Below are the code and all the weights of a small trained network. Each question names an input and a class and asks about switching units off, where a switched-off unit gives its printed mean instead of its output.

import numpy as np


def w(rows, s, z=0):
    codes = np.array(rows[::2]) - 128.0
    scale = np.full(codes.shape[1], s)
    scale[-1] = z or s
    return codes * scale


def f(y):
    return y / 2 * (1 + np.tanh(0.7978845608 * (y + 0.044715 * y**3)))


def log_softmax(a):
    a = a - a.max(-1, keepdims=True)
    return a - np.log(np.exp(a).sum(-1, keepdims=True))


def net(x, mask):
    res = np.array(x, float).reshape(1, 6) / 4 @ E
    y = f(res @ A[0][:, :-1].T + A[0][:, -1])
    res = res + np.where(mask, y, B[0][:, -1]) @ B[0][:, :-1]
    return log_softmax(res[-1] @ U[:, :-1].T + U[:, -1])


A, B = {}, {}
E = w([
[89,161,126,111],'x0',
[249,148,146,163],'x1',
[129,65,167,197],'x2',
[100,106,218,107],'x3',
[85,214,164,205],'x4',
[226,196,153,187],'x5',
],0.011)
A[0] = w([
[50,70,109,92,198],'n1',
[206,177,84,126,255],'n2',
[46,115,88,104,97],'n3',
[207,125,187,127,225],'n4',
[191,133,186,199,199],'n5',
[97,176,84,176,188],'n6',
[124,148,66,175,134],'n7',
[107,196,135,134,73],'n8',
[42,135,8,83,179],'n9',
[65,124,162,126,77],'n10',
[106,85,177,164,68],'n11',
[223,49,106,129,189],'n12',
[187,113,104,119,118],'n13',
],0.014,0.0072)
B[0] = w([
[75,133,74,149,231],'n1',
[120,188,41,185,242],'n2',
[12,148,118,37,194],'n3',
[2,134,41,125,223],'n4',
[46,180,93,182,240],'n5',
[162,160,133,200,184],'n6',
[243,136,90,174,161],'n7',
[197,111,135,167,159],'n8',
[48,232,91,76,248],'n9',
[164,88,118,192,160],'n10',
[39,80,206,154,153],'n11',
[163,142,31,254,226],'n12',
[148,130,47,180,170],'n13',
],0.0092,0.016)
U = w([
[80,223,146,66,77],'0',
[100,70,183,191,144],'1',
[220,24,247,46,1],'2',
[94,102,75,106,157],'3',
[197,140,87,190,214],'4',
],0.013,0.0099)

Each question gives the input, the list of numbers given to net, and the class t.
The units are the neurons (one row each of A and B). Each row of codes is followed by its name. A weight is (code - 128) times the scale printed after its matrix; where a second scale follows, it is the last column's (A, B and U).
mask holds one flag per neuron, in row order. A switched-off neuron (its flag False) gives its mean, the last column of its row in B, instead of its output. The means were averaged over made-up inputs and are rounded, as every weight is.
A unit's drop is (log p(t) with every unit on - log p(t) with that unit switched off) / (log p(t) with every unit on - log p(t) with every unit switched off).
The circuit of an input: a set's keep is (log p(t) with only the set's units on - log p(t) with every unit switched off) / (log p(t) with every unit on - log p(t) with every unit switched off). Starting from the 12 units with the biggest drops (on a tie, the unit counted first), units are removed one at a time, each time the one whose removal leaves the highest keep (on an exact tie, the one counted first), for as long as the keep stays at least 0.8.
units of the circuit, in order: the units of the circuit, biggest drop first
k most important neurons: the k neurons with the biggest drops, biggest first
drop of u: that unit's drop, to one decimal
input [-2,1,-6,7,5,-1], class 4: units of the circuit, in order -> (n9)
input [8,1,-2,-1,-1,3], class 4: 2 most important neurons -> (n3, n9)
input [-5,6,-3,1,-4,-8], class 4: 3 most important neurons -> (n12, n3, n4)
input [4,5,4,3,-1,-8], class 1: units of the circuit, in order -> (n9, n4, n2)
input [8,-1,0,7,6,6], class 4: 4 most important neurons -> (n9, n8, n3, n6)
input [-7,1,-6,3,-3,-7], class 0: units of the circuit, in order -> (n9, n3)
input [-4,0,5,5,-1,-7], class 1: 2 most important neurons -> (n11, n9)
input [0,-2,8,4,0,8], class 1: 2 most important neurons -> (n9, n11)
input [0,0,6,4,2,-8], class 1: 2 most important neurons -> (n11, n4)
input [2,-4,4,6,0,8], class 1: 2 most important neurons -> (n9, n3)
input [4,4,-4,5,5,-1], class 4: 3 most important neurons -> (n9, n3, n8)
input [7,-6,7,-6,5,3], class 4: 2 most important neurons -> (n7, n6)
input [-3,-5,-1,7,3,0], class 1: 2 most important neurons -> (n9, n10)
input [-7,-1,6,6,-2,3], class 1: units of the circuit, in order -> (n11)
input [6,8,8,3,-7,-5], class 4: 4 most important neurons -> (n12, n3, n9, n13)
input [-7,-1,2,6,8,3], class 1: drop of n9 -> 0.3
input [-7,-7,-2,-6,4,0], class 0: drop of n9 -> 0.1
input [0,-3,-1,-6,-5,-7], class 0: drop of n9 -> 0.4
input [-6,-6,-5,4,-7,-6], class 0: drop of n9 -> 0.5
input [6,-5,-1,4,-6,4], class 0: units of the circuit, in order -> (n12)
